Here is a tiny trained network, its code and every weight. The questions are about switching its units off for an input and a target symbol, where a switched-off unit gives its printed mean instead of its output.

import numpy as np


def w(rows, s, z=0):
    codes = np.array(rows[::2]) - 128.0
    scale = np.full(codes.shape[1], s)
    scale[-1] = z or s
    return codes * scale


def f(y):
    return np.maximum(y, 0)


def softmax(a):
    e = np.exp(a - a.max(-1, keepdims=True))
    return e / e.sum(-1, keepdims=True)


def log_softmax(a):
    a = a - a.max(-1, keepdims=True)
    return a - np.log(np.exp(a).sum(-1, keepdims=True))


def net(x, mask):
    ids = ['βγζμξσ'.index(c) for c in x.split()]
    T = len(ids)
    res = E[ids] + P[:T]
    u = 0
    for l in range(3):
        q, k, v = (res @ M[l].T for M in (Q, K, V))
        z = softmax(np.where(np.tri(T) > 0, q @ k.T / 2**0.5, -1e9)) @ v
        res = res + np.where(mask[u], z, O[l][:, -1]) @ O[l][:, :-1]
        u += 1
        y = f(res @ A[l][:, :-1].T + A[l][:, -1])
        res = res + np.where(mask[u : u + 8], y, B[l][:, -1]) @ B[l][:, :-1]
        u += 8
    return log_softmax(res[-1] @ U[:, :-1].T + U[:, -1])


Q, K, V, O, A, B = {}, {}, {}, {}, {}, {}
E = w([
[179,81,108,174],'β',
[80,121,71,145],'γ',
[151,97,2,148],'ζ',
[239,97,168,71],'μ',
[89,164,73,62],'ξ',
[104,73,140,98],'σ',
],0.016)
P = w([
[3,140,117,241],'0',
[191,227,164,187],'1',
[219,152,155,182],'2',
[136,171,134,149],'3',
[133,129,65,155],'4',
[122,108,51,135],'5',
[134,81,47,109],'6',
[150,56,43,83],'7',
[122,45,34,70],'8',
[114,73,61,109],'9',
],0.004)
Q[0] = w([
[134,6,31,210],'L0H0',
[125,228,254,118],'L0H0',
],0.0082)
K[0] = w([
[108,44,96,1],'L0H0',
[139,225,159,251],'L0H0',
],0.0065)
V[0] = w([
[129,165,228,98],'L0H0',
[82,11,192,255],'L0H0',
],0.0075)
O[0] = w([
[174,3,169,2,1],'L0H0',
[106,25,145,186,89],'L0H0',
],0.0091,0.0073)
A[0] = w([
[85,111,90,70,108],'L0N0',
[197,211,92,165,175],'L0N1',
[154,116,115,131,64],'L0N2',
[144,144,114,32,91],'L0N3',
[32,92,92,112,3],'L0N4',
[71,208,49,222,110],'L0N5',
[141,128,3,57,227],'L0N6',
[119,6,72,138,130],'L0N7',
],0.0073,0.0025)
B[0] = w([
[56,94,70,106,135],'L0N0',
[224,181,48,200,205],'L0N1',
[46,147,162,60,130],'L0N2',
[69,71,206,253,133],'L0N3',
[82,220,99,110,134],'L0N4',
[142,224,191,203,250],'L0N5',
[232,102,119,189,196],'L0N6',
[124,18,237,153,141],'L0N7',
],0.0048,0.018)
Q[1] = w([
[29,196,253,130],'L1H0',
[162,248,167,215],'L1H0',
],0.0039)
K[1] = w([
[157,131,2,104],'L1H0',
[128,42,66,180],'L1H0',
],0.0074)
V[1] = w([
[2,117,153,183],'L1H0',
[133,95,178,73],'L1H0',
],0.008)
O[1] = w([
[2,190,110,97,146],'L1H0',
[93,162,243,93,6],'L1H0',
],0.0068,0.016)
A[1] = w([
[15,1,121,208,97],'L1N0',
[195,110,88,76,117],'L1N1',
[137,188,113,77,186],'L1N2',
[38,163,105,80,239],'L1N3',
[111,102,88,229,133],'L1N4',
[63,128,103,202,122],'L1N5',
[138,169,154,189,146],'L1N6',
[77,199,126,221,3],'L1N7',
],0.0059,0.0017)
B[1] = w([
[142,91,185,142,142],'L1N0',
[172,122,131,120,149],'L1N1',
[72,111,52,145,140],'L1N2',
[33,154,44,126,133],'L1N3',
[141,90,213,141,249],'L1N4',
[104,122,166,116,199],'L1N5',
[134,95,254,87,194],'L1N6',
[111,157,187,186,230],'L1N7',
],0.0067,0.018)
Q[2] = w([
[227,159,138,255],'L2H0',
[129,74,131,131],'L2H0',
],0.0092)
K[2] = w([
[2,100,176,181],'L2H0',
[103,172,61,192],'L2H0',
],0.0062)
V[2] = w([
[110,2,142,66],'L2H0',
[207,94,194,102],'L2H0',
],0.0055)
O[2] = w([
[155,85,187,73,8],'L2H0',
[85,255,181,85,104],'L2H0',
],0.0083,0.015)
A[2] = w([
[181,180,174,176,73],'L2N0',
[89,205,206,26,208],'L2N1',
[2,148,99,136,118],'L2N2',
[200,138,72,121,144],'L2N3',
[118,38,164,167,229],'L2N4',
[157,5,114,175,254],'L2N5',
[209,83,124,113,182],'L2N6',
[151,112,101,144,230],'L2N7',
],0.0067,0.003)
B[2] = w([
[154,90,129,137,249],'L2N0',
[254,104,43,148,136],'L2N1',
[163,184,117,65,152],'L2N2',
[117,150,180,66,190],'L2N3',
[49,134,94,128,168],'L2N4',
[36,126,153,95,210],'L2N5',
[237,102,117,86,158],'L2N6',
[34,133,113,69,190],'L2N7',
],0.0063,0.016)
U = w([
[110,39,167,153,99],'β',
[58,197,174,102,215],'γ',
[196,88,168,198,6],'ζ',
[206,60,33,94,206],'μ',
[150,183,3,128,78],'ξ',
[39,52,60,101,210],'σ',
],0.0049,0.0022)

Each question gives the input, a string of symbols that net reads in full, and the target symbol t.
The units are the heads (2 rows each of Q, K, V and O) and the neurons (one row each of A and B). Each row of codes is followed by its name. A weight is (code - 128) times the scale printed after its matrix; where a second scale follows, it is the last column's (O, A, B and U).
mask holds one flag per unit, layer by layer, with each layer's heads first. A switched-off unit (its flag False) gives its mean, the last column of its rows in O or B, instead of its output. The means were averaged over made-up inputs and are rounded, as every weight is.
A unit's drop is (log p(t) with every unit on - log p(t) with that unit switched off) / (log p(t) with every unit on - log p(t) with every unit switched off).
The circuit of an input: a set's keep is (log p(t) with only the set's units on - log p(t) with every unit switched off) / (log p(t) with every unit on - log p(t) with every unit switched off). Starting from the 12 units with the biggest drops (on a tie, the unit counted first), units are removed one at a time, each time the one whose removal leaves the highest keep (on an exact tie, the one counted first), for as long as the keep stays at least 0.8.
circuit, biggest first: the units of the circuit, biggest drop first
unit that matters most: the unit with the biggest drop
k most important neurons: the k neurons with the biggest drops, biggest first
top k neurons in layer l: the k neurons of layer l with the biggest drops, biggest first
input ζ ξ μ, target ξ: circuit, biggest first -> L2H0, L1N4, L0H0, L1N7
input ζ σ β, target σ: most important neuron -> L0N5
input ξ μ ξ, target μ: circuit, biggest first -> L0H0, L1H0, L0N5, L1N7
input γ ζ γ σ ξ β ζ β ζ ξ, target σ: 2 most important neurons -> L1N3, L0N6
input β ζ ξ ξ ζ ζ ζ ξ β, target γ: circuit, biggest first -> L0H0, L2H0
input ζ ξ γ, target ξ: circuit, biggest first -> L0H0, L2H0, L0N5, L1H0
input ζ ζ ζ ξ ξ, target ξ: circuit, biggest first -> L0H0, L2H0, L0N5, L1H0
input ζ ξ γ γ β ξ ξ β, target ξ: circuit, biggest first -> L0H0, L2H0, L0N5, L1N7
input μ ξ σ ζ μ μ μ ζ, target μ: circuit, biggest first -> L0H0, L1N7, L0N5
input γ β β ζ γ γ ξ μ ξ γ, target σ: 2 most important neurons -> L1N3, L0N6
input ζ β σ β, target σ: 2 most important neurons -> L0N5, L1N7
input β ξ γ ζ γ γ ζ β, target γ: 2 most important neurons -> L0N7, L0N6
input ζ σ ζ ζ σ ζ ζ ζ μ, target ξ: 4 most important neurons -> L1N7, L0N5, L1N4, L1N6
input ζ ζ ζ γ β ζ ζ ζ β σ, target ξ: 3 most important neurons -> L0N5, L1N6, L1N7
input ξ β ζ μ ζ ξ ζ, target μ: unit that matters most -> L1H0
input ζ ζ β β ξ ξ σ, target ξ: top 4 neurons in layer 1 -> L1N6, L1N4, L1N7, L1N5
input ξ β ζ σ σ, target σ: top 2 neurons in layer 0 -> L0N5, L0N1
input γ ζ ζ β ζ μ β σ μ, target μ: 2 most important neurons -> L2N6, L1N7
input β ξ ζ, target γ: top 2 neurons in layer 0 -> L0N7, L0N1
input σ ξ ζ ζ β ζ, target β: unit that matters most -> L2H0
input γ μ σ ξ ζ, target σ: 4 most important neurons -> L2N5, L1N3, L0N1, L0N6
